Below is a small trained network, with its code and all its weights. Each question gives an input and a target symbol and asks what happens when units are switched off, that is, made to give their printed mean instead of their output.

import numpy as np


def w(rows, s, z=0):
    codes = np.array(rows[::2]) - 128.0
    scale = np.full(codes.shape[1], s)
    scale[-1] = z or s
    return codes * scale


def norm(h):
    return h / np.sqrt((h * h).mean(-1, keepdims=True) + 1e-5)


def f(y):
    return np.maximum(y, 0)


def softmax(a):
    e = np.exp(a - a.max(-1, keepdims=True))
    return e / e.sum(-1, keepdims=True)


def log_softmax(a):
    a = a - a.max(-1, keepdims=True)
    return a - np.log(np.exp(a).sum(-1, keepdims=True))


def net(x, mask):
    ids = ['αγδηθλμξστφψ'.index(c) for c in x.split()]
    T = len(ids)
    res = E[ids] + P[:T]
    r = norm(res)
    for j in range(2):
        rows = slice(2 * j, 2 * j + 2)
        q, k, v = (r @ M[0][rows].T for M in (Q, K, V))
        z = softmax(np.where(np.tri(T) > 0, q @ k.T / 2**0.5, -1e9)) @ v
        o = O[0][rows]
        res = res + np.where(mask[j], z, o[:, -1]) @ o[:, :-1]
    y = f(norm(res) @ A[0][:, :-1].T + A[0][:, -1])
    res = res + np.where(mask[2:14], y, B[0][:, -1]) @ B[0][:, :-1]
    return log_softmax(norm(res)[-1] @ U[:, :-1].T + U[:, -1])


Q, K, V, O, A, B = {}, {}, {}, {}, {}, {}
E = w([
[126,152,129,154,154,82,76,126,127],'α',
[97,125,211,191,144,157,145,134,180],'γ',
[196,91,163,174,254,116,53,134,125],'δ',
[110,122,81,121,157,126,51,132,233],'η',
[210,160,188,96,148,126,116,84,135],'θ',
[122,147,128,72,110,163,128,172,77],'λ',
[116,142,109,137,153,155,153,152,166],'μ',
[174,164,95,98,92,132,129,193,183],'ξ',
[159,127,190,98,131,114,80,86,84],'σ',
[195,119,131,171,131,100,84,148,172],'τ',
[139,177,110,179,103,169,138,203,112],'φ',
[101,110,164,102,152,232,122,110,82],'ψ',
],0.02)
P = w([
[84,141,234,137,39,213,86,255,171],'0',
[100,134,178,124,78,203,91,212,149],'1',
[102,126,142,123,122,187,101,183,147],'2',
[104,122,115,118,161,170,113,151,126],'3',
[118,121,84,107,196,152,121,121,106],'4',
[137,120,38,88,218,136,132,101,95],'5',
[139,127,26,75,240,120,151,74,82],'6',
],0.0059)
Q[0] = w([
[212,113,101,168,115,106,102,100,226],'H1',
[170,151,201,111,183,133,69,123,61],'H1',
[142,214,128,201,127,174,113,255,107],'H2',
[175,25,162,149,75,199,212,99,125],'H2',
],0.0087)
K[0] = w([
[190,105,119,138,117,115,90,109,209],'H1',
[146,122,228,94,119,119,88,78,72],'H1',
[165,178,134,199,71,147,135,255,106],'H2',
[168,9,166,141,114,157,232,110,136],'H2',
],0.011)
V[0] = w([
[131,137,158,180,36,170,103,141,163],'H1',
[154,163,178,164,82,172,153,238,151],'H1',
[103,96,255,131,81,162,87,116,186],'H2',
[96,81,137,137,98,179,147,132,146],'H2',
],0.0049)
O[0] = w([
[83,166,66,179,117,108,104,154,85,200],'H1',
[118,137,111,38,198,181,254,84,114,255],'H1',
[169,90,106,116,153,83,116,68,131,223],'H2',
[193,143,70,165,138,124,49,84,106,90],'H2',
],0.0071,0.0036)
A[0] = w([
[186,104,85,135,173,150,222,81,137,110],'N1',
[179,79,200,204,16,77,130,99,198,173],'N2',
[181,205,71,107,75,123,236,152,173,196],'N3',
[166,128,142,105,183,44,94,79,145,205],'N4',
[116,144,119,143,72,148,189,175,94,113],'N5',
[73,188,142,104,121,184,139,189,205,151],'N6',
[156,158,205,134,37,145,105,207,172,248],'N7',
[90,64,109,143,101,109,52,50,51,208],'N8',
[182,147,172,90,126,107,153,95,58,101],'N9',
[178,130,109,166,133,169,64,162,120,184],'N10',
[156,183,137,127,152,254,176,129,247,217],'N11',
[153,91,122,86,175,142,155,116,180,164],'N12',
],0.0077,0.0017)
B[0] = w([
[13,176,69,144,182,49,114,207,36,179],'N1',
[154,221,149,124,50,227,46,113,125,158],'N2',
[146,51,125,109,240,39,127,131,104,201],'N3',
[68,75,120,115,200,111,237,125,127,230],'N4',
[150,94,133,193,128,87,122,55,172,164],'N5',
[164,159,182,74,32,191,50,163,132,211],'N6',
[234,84,254,144,60,204,92,109,217,163],'N7',
[125,132,24,172,153,50,86,187,153,166],'N8',
[105,200,66,183,99,130,153,169,97,168],'N9',
[65,116,151,66,77,155,140,128,97,186],'N10',
[124,134,89,139,146,77,98,56,155,255],'N11',
[132,189,171,117,138,138,53,109,73,185],'N12',
],0.006,0.0084)
U = w([
[44,147,189,115,128,95,167,211,146,70],'α',
[79,169,138,220,129,135,142,52,183,19],'γ',
[153,1,139,164,194,115,191,114,121,131],'δ',
[86,93,56,121,89,130,125,97,234,112],'η',
[170,168,173,124,144,95,216,53,133,95],'θ',
[126,95,139,40,90,144,189,157,98,106],'λ',
[78,138,59,106,169,78,145,101,134,105],'μ',
[190,69,88,68,123,61,196,143,203,175],'ξ',
[130,106,144,176,72,42,95,125,82,75],'σ',
[141,189,186,89,199,159,37,154,135,254],'τ',
[166,152,96,207,149,150,168,195,164,132],'φ',
[83,43,88,128,124,187,135,56,93,69],'ψ',
],0.0089,0.0028)

Each question gives the input, a string of symbols that net reads in full, and the target symbol t.
The units are the heads (2 rows each of Q, K, V and O) and the neurons (one row each of A and B). Each row of codes is followed by its name. A weight is (code - 128) times the scale printed after its matrix; where a second scale follows, it is the last column's (O, A, B and U).
mask holds one flag per unit, heads first, then neurons. A switched-off unit (its flag False) gives its mean, the last column of its rows in O or B, instead of its output. The means were averaged over made-up inputs and are rounded, as every weight is.
A unit's drop is (log p(t) with every unit on - log p(t) with that unit switched off) / (log p(t) with every unit on - log p(t) with every unit switched off).
The circuit of an input: a set's keep is (log p(t) with only the set's units on - log p(t) with every unit switched off) / (log p(t) with every unit on - log p(t) with every unit switched off). Starting from the 12 units with the biggest drops (on a tie, the unit counted first), units are removed one at a time, each time the one whose removal leaves the highest keep (on an exact tie, the one counted first), for as long as the keep stays at least 0.8.
circuit, biggest first: the units of the circuit, biggest drop first
unit that matters most: the unit with the biggest drop
k most important neurons: the k neurons with the biggest drops, biggest first
heads that matter: for each layer, one digit per head in row order, 1 if its drop is at least 0.15 and else 0, layers parted by /
drop when u is switched off: that unit's drop, to one decimal
input φ θ α, target α: circuit, biggest first => H2, N11, N12
input α δ τ τ, target μ: heads that matter => 11
input σ θ φ φ γ, target τ: circuit, biggest first => N6, N4
input ψ φ μ, target τ: heads that matter => 00
input α τ φ φ θ σ, target σ: unit that matters most => H1
input δ δ σ α ξ τ ξ, target τ: heads that matter => 01
input θ θ ξ, target τ: heads that matter => 00
input δ α σ, target σ: heads that matter => 11
input α σ θ η φ α θ, target μ: heads that matter => 00
input φ γ τ δ φ, target μ: circuit, biggest first => H1, N3, N11
input α α τ ψ θ α η, target τ: heads that matter => 01
input τ φ μ ξ τ, target μ: heads that matter => 10
input ξ α θ σ φ φ σ, target μ: heads that matter => 00
input τ σ ξ δ ψ θ σ, target μ: 2 most important neurons => N8, N9
input η φ μ φ τ, target τ: unit that matters most => N2
input φ σ τ τ α α, target α: circuit, biggest first => H2, N11
input μ α ξ ξ μ α τ, target τ: heads that matter => 11
input η α φ, target τ: 2 most important neurons => N6, N4
input φ α θ γ, target τ: drop when N10 is switched off => 0.0
input λ φ ψ λ σ φ, target μ: drop when H1 is switched off => 0.6
input ψ α φ, target τ: drop when N7 is switched off => 0.2
